Each row is followed by its class number.
[  7.9   1.0 -20.4   3.1  11.8   7.6 -24.7 -20.1  14.7   1.9 -23.4   1.7
   4.0 -13.2   7.1 -11.4   8.7  -1.3   0.8  -3.4   7.5 -18.2  24.6   0.8]  1
[ -4.2  31.0 -12.0   2.2   2.2   1.8 -15.3  -1.4   6.1 -19.6 -41.4   2.9
 -17.1   7.5  -5.2  32.5   3.6  10.1   9.8  -4.6  -2.2   5.5 -15.8  -2.4]  0
[  3.0  21.4  -9.1  10.5   6.6  -0.8 -34.9   7.4  32.9  12.8 -34.3   2.9
  10.4  13.9  -2.8  -3.8  28.8   5.4   5.5   5.4   3.8  17.5 -13.1 -22.4]  0
[  0.0  20.1 -16.5   3.0   9.2   3.9  -5.5   7.8  26.0  16.4 -16.0   9.2
   1.1   7.5  -1.5   8.3  12.9   0.7   3.9   3.6 -10.2   5.9  11.8  -3.2]  0
[  9.1  11.9 -23.7   4.2   5.5   7.4 -15.3   2.7  37.1   4.3 -73.6  -1.7
   1.5  15.1  -4.7  -3.2  12.4  -1.5   1.4 -13.6  -0.4   5.1   4.9 -12.0]  0
[ -9.2  76.3  10.9  18.3  -4.7   2.3 -18.2  12.8   2.4 -25.6 -61.1  -7.5
   3.4   2.2   4.6   4.2  -4.8  11.8   0.2  -2.7  -8.9   5.7 -16.6  -3.0]  0
[  1.2  30.9  -6.8  11.4  16.0   9.5 -29.4  18.7  16.8   6.9  -6.8   7.3
   4.8   7.6 -21.4  -5.4   9.8   5.8   8.2  -4.3  -3.3   6.9 -21.9   3.4]  1
[ 10.4  22.2 -11.6  -2.5  12.8   3.8 -24.5  -1.8  16.3  -9.6 -30.3   2.7
  -4.0   2.7  -8.5  -2.0   4.2  10.4 -18.2   1.1 -24.5  -5.6  -3.2  -2.8]  1
[  3.1   1.9 -18.2   8.9  20.1   6.0 -19.9  11.7  34.9   3.7 -34.4  13.9
  -5.9  19.4 -35.5  -1.7  -3.1   6.5   8.3 -10.7  -6.8  15.4  -3.2 -10.5]  0
[ 12.6  39.1 -10.0  15.6  13.6   3.0 -32.7   6.1  16.3  -5.5 -29.6 -22.2
   0.5   0.7   1.2  -1.0  15.3  12.5   3.1  -4.3  -6.0  25.6 -14.8 -11.2]  0
[ -0.4  17.3  -1.3  16.7  -1.5   2.1 -46.1 -11.3  12.1  -8.2 -86.4  -0.5
   2.5  -2.6   8.7  -5.0   9.7  -1.0   3.7  16.5  -4.3  11.3  -4.2  -4.4]  0
[-18.8  26.9 -13.2  11.1   2.6   6.0 -15.7   4.9  15.3 -14.3 -36.2  -1.5
  -2.3  11.1   3.5   7.7   0.4  10.7   4.5  -5.7  -7.2   2.1 -20.7  -6.5]  1
[-11.7  30.1 -12.7  -5.1   3.9   9.1 -11.4  -7.5  47.6 -13.0 -56.6  -4.4
  -4.9   7.9  -2.5   1.1  12.3  11.3 -28.1  -5.9 -11.6   2.9  -9.8  -7.7]  1
[ -2.0  14.6  -2.2  25.1  11.9   9.1 -28.4  -6.4  42.6   0.5 -36.0  10.9
   5.2   9.7 -20.0 -14.3   3.0  15.8   7.4  -8.4   1.8   3.0 -10.6  -9.9]  0
[-15.2  34.6  -1.0  16.8  -7.8  12.5 -16.6   3.2  33.1   8.1 -88.9   0.6
 -16.0   7.8  -4.8   0.4   1.3  17.5   9.9  -9.5  -6.6   4.1  -9.4  -7.8]  0
[ 15.2 -22.8 -37.1  31.3   9.9   7.4 -23.9 -21.6  23.3 -12.2 -38.5  -1.3
   7.4   5.6  -9.3  -8.4  -2.4   9.1   1.0  -6.1   2.7  -7.7   2.0  -8.0]  1
[ -6.8  16.5 -21.2  18.7   1.1   3.3 -16.3  -6.2  26.3 -32.2 -48.3  -7.3
 -30.3 -19.7   2.0   8.1   9.5  15.9  -1.6  -3.1  -3.4  -1.0  -6.6  -2.8]  1
[ 29.5 -19.4 -20.2  15.7  20.3   1.2  44.7  -8.0  20.0  -2.0 -44.8   3.7
  -7.4  11.1  -4.9 -15.6   9.0   3.0  15.2  12.6 -11.8   2.1  -0.2   2.1]  1
[  6.2  12.5  -3.3  17.2  14.8   7.3 -44.7   0.4  28.9  -6.7 -77.8   0.5
   5.2  10.4   1.1  -7.3  13.0   3.1   3.5  12.2   1.3   9.5 -11.6  -9.8]  0
[  2.6   8.7  -1.5  10.1   0.4  -2.5 -20.6  -9.4  17.1  -0.6 -32.1  -3.7
  -1.8  -6.1   2.5 -10.9  15.4  26.3  -6.3   1.2  -3.7   0.8  -3.7   1.2]  1
[ 16.2 -15.3  -4.8  -8.8   0.6   9.5   0.9  -7.8  13.5  -9.6  -4.5   6.5
  -9.9  -0.6 -13.5  -0.8  -4.5   4.8  -5.5   1.2  -6.5  -4.9  27.1   8.9]  1
[-15.5  34.2   0.0  10.8   3.5  -7.1 -11.4   9.1  26.0 -12.4 -58.0  -3.5
  -0.7  10.8  15.4   5.9   6.6  11.2  -5.7  -7.0  -2.9  18.6 -10.1   2.6]  0
[ 21.2  -2.4 -14.9  -0.9   1.6   5.8 -15.3  -6.0  14.8 -19.4 -15.4  -6.5
  -3.3   7.8  -8.6  -1.9  -3.3  11.2  -2.4   9.7  -4.4  -3.7  13.9  34.5]  1
[ -4.9  36.1 -11.3  18.5   6.8   6.6 -29.0   3.5  15.3  -2.1 -39.7   3.2
  -6.1   0.7   5.2   8.0  10.0 -10.1   8.4   7.2   2.4   7.8 -14.3   2.0]  0
